Below is a small trained network, with its code and all its weights. Each question gives an input and a class and asks what happens when units are switched off, that is, made to give their printed mean instead of their output.

import numpy as np


def w(rows, s, z=0):
    codes = np.array(rows[::2]) - 128.0
    scale = np.full(codes.shape[1], s)
    scale[-1] = z or s
    return codes * scale


def f(y):
    return np.maximum(y, 0)


def log_softmax(a):
    a = a - a.max(-1, keepdims=True)
    return a - np.log(np.exp(a).sum(-1, keepdims=True))


def net(x, mask):
    res = np.array(x, float).reshape(1, 5) / 4 @ E
    y = f(res @ A[0][:, :-1].T + A[0][:, -1])
    res = res + np.where(mask, y, B[0][:, -1]) @ B[0][:, :-1]
    return log_softmax(res[-1] @ U[:, :-1].T + U[:, -1])


A, B = {}, {}
E = w([
[218,116,112,158],'x0',
[129,49,192,107],'x1',
[104,179,170,140],'x2',
[64,114,6,154],'x3',
[140,60,116,185],'x4',
],0.013)
A[0] = w([
[43,74,80,155,244],'N1',
[193,81,79,72,189],'N2',
[55,145,159,173,150],'N3',
[104,79,148,134,249],'N4',
[90,161,136,246,159],'N5',
[157,122,65,148,24],'N6',
[165,107,205,126,76],'N7',
[115,183,145,122,180],'N8',
[127,134,192,101,137],'N9',
[139,135,116,158,218],'N10',
[111,65,117,157,225],'N11',
[155,129,62,87,9],'N12',
[131,129,161,80,122],'N13',
[159,143,166,65,110],'N14',
[136,120,194,52,111],'N15',
[158,139,166,95,3],'N16',
[209,113,141,148,148],'N17',
[99,56,95,74,118],'N18',
[131,105,128,148,60],'N19',
[182,127,132,67,152],'N20',
[89,55,144,129,166],'N21',
[138,171,88,30,164],'N22',
[138,109,142,66,104],'N23',
[145,98,140,111,49],'N24',
[108,100,158,168,1],'N25',
[90,127,75,85,191],'N26',
[157,111,165,58,65],'N27',
],0.013,0.0028)
B[0] = w([
[62,160,207,83,254],'N1',
[55,116,55,114,205],'N2',
[106,235,215,97,193],'N3',
[12,70,215,215,197],'N4',
[124,224,183,101,200],'N5',
[126,175,62,156,179],'N6',
[136,185,160,172,243],'N7',
[202,120,105,36,192],'N8',
[197,156,186,138,215],'N9',
[114,200,133,113,166],'N10',
[33,190,199,171,205],'N11',
[144,112,100,93,164],'N12',
[211,140,139,119,185],'N13',
[253,49,121,131,210],'N14',
[243,92,184,185,234],'N15',
[230,55,141,180,186],'N16',
[100,227,65,136,227],'N17',
[26,106,193,97,194],'N18',
[131,196,223,197,148],'N19',
[205,19,51,117,194],'N20',
[8,65,188,225,205],'N21',
[195,96,9,76,197],'N22',
[140,73,88,141,174],'N23',
[127,111,128,124,162],'N24',
[65,95,183,127,155],'N25',
[83,86,102,54,202],'N26',
[194,67,173,143,205],'N27',
],0.0051,0.011)
U = w([
[9,67,247,184,85],'0',
[84,174,220,116,197],'1',
[200,96,177,154,40],'2',
[140,220,69,181,241],'3',
[101,2,53,33,189],'4',
[102,77,124,87,4],'5',
[99,190,140,64,37],'6',
[109,53,120,57,28],'7',
],0.0083,0.0042)

Each question gives the input, the list of numbers given to net, and the class t.
The units are the neurons (one row each of A and B). Each row of codes is followed by its name. A weight is (code - 128) times the scale printed after its matrix; where a second scale follows, it is the last column's (A, B and U).
mask holds one flag per neuron, in row order. A switched-off neuron (its flag False) gives its mean, the last column of its row in B, instead of its output. The means were averaged over made-up inputs and are rounded, as every weight is.
A unit's drop is (log p(t) with every unit on - log p(t) with that unit switched off) / (log p(t) with every unit on - log p(t) with every unit switched off).
The circuit of an input: a set's keep is (log p(t) with only the set's units on - log p(t) with every unit switched off) / (log p(t) with every unit on - log p(t) with every unit switched off). Starting from the 12 units with the biggest drops (on a tie, the unit counted first), units are removed one at a time, each time the one whose removal leaves the highest keep (on an exact tie, the one counted first), for as long as the keep stays at least 0.8.
units of the circuit, in order: the units of the circuit, biggest drop first
k most important neurons: the k neurons with the biggest drops, biggest first
drop of u: that unit's drop, to one decimal
input [2,5,-8,-7,5], class 0: units of the circuit, in order => N21
input [2,-7,-4,-7,3], class 3: 2 most important neurons => N17; N15
input [4,-3,-8,3,-1], class 4: units of the circuit, in order => N7; N2
input [-6,-6,-4,7,-2], class 4: 2 most important neurons => N26; N22
input [-7,-4,5,2,6], class 1: units of the circuit, in order => N5; N3
input [8,-1,-8,5,7], class 3: 2 most important neurons => N6; N17
input [-6,-1,-3,6,-8], class 4: 2 most important neurons => N22; N26
input [-5,0,3,-8,8], class 2: 2 most important neurons => N15; N1
input [-4,-3,7,-1,2], class 6: drop of N11 => 0.2
input [-7,-8,-6,-1,-8], class 4: drop of N11 => 0.0
input [-8,-3,7,-7,2], class 2: drop of N11 => 0.1
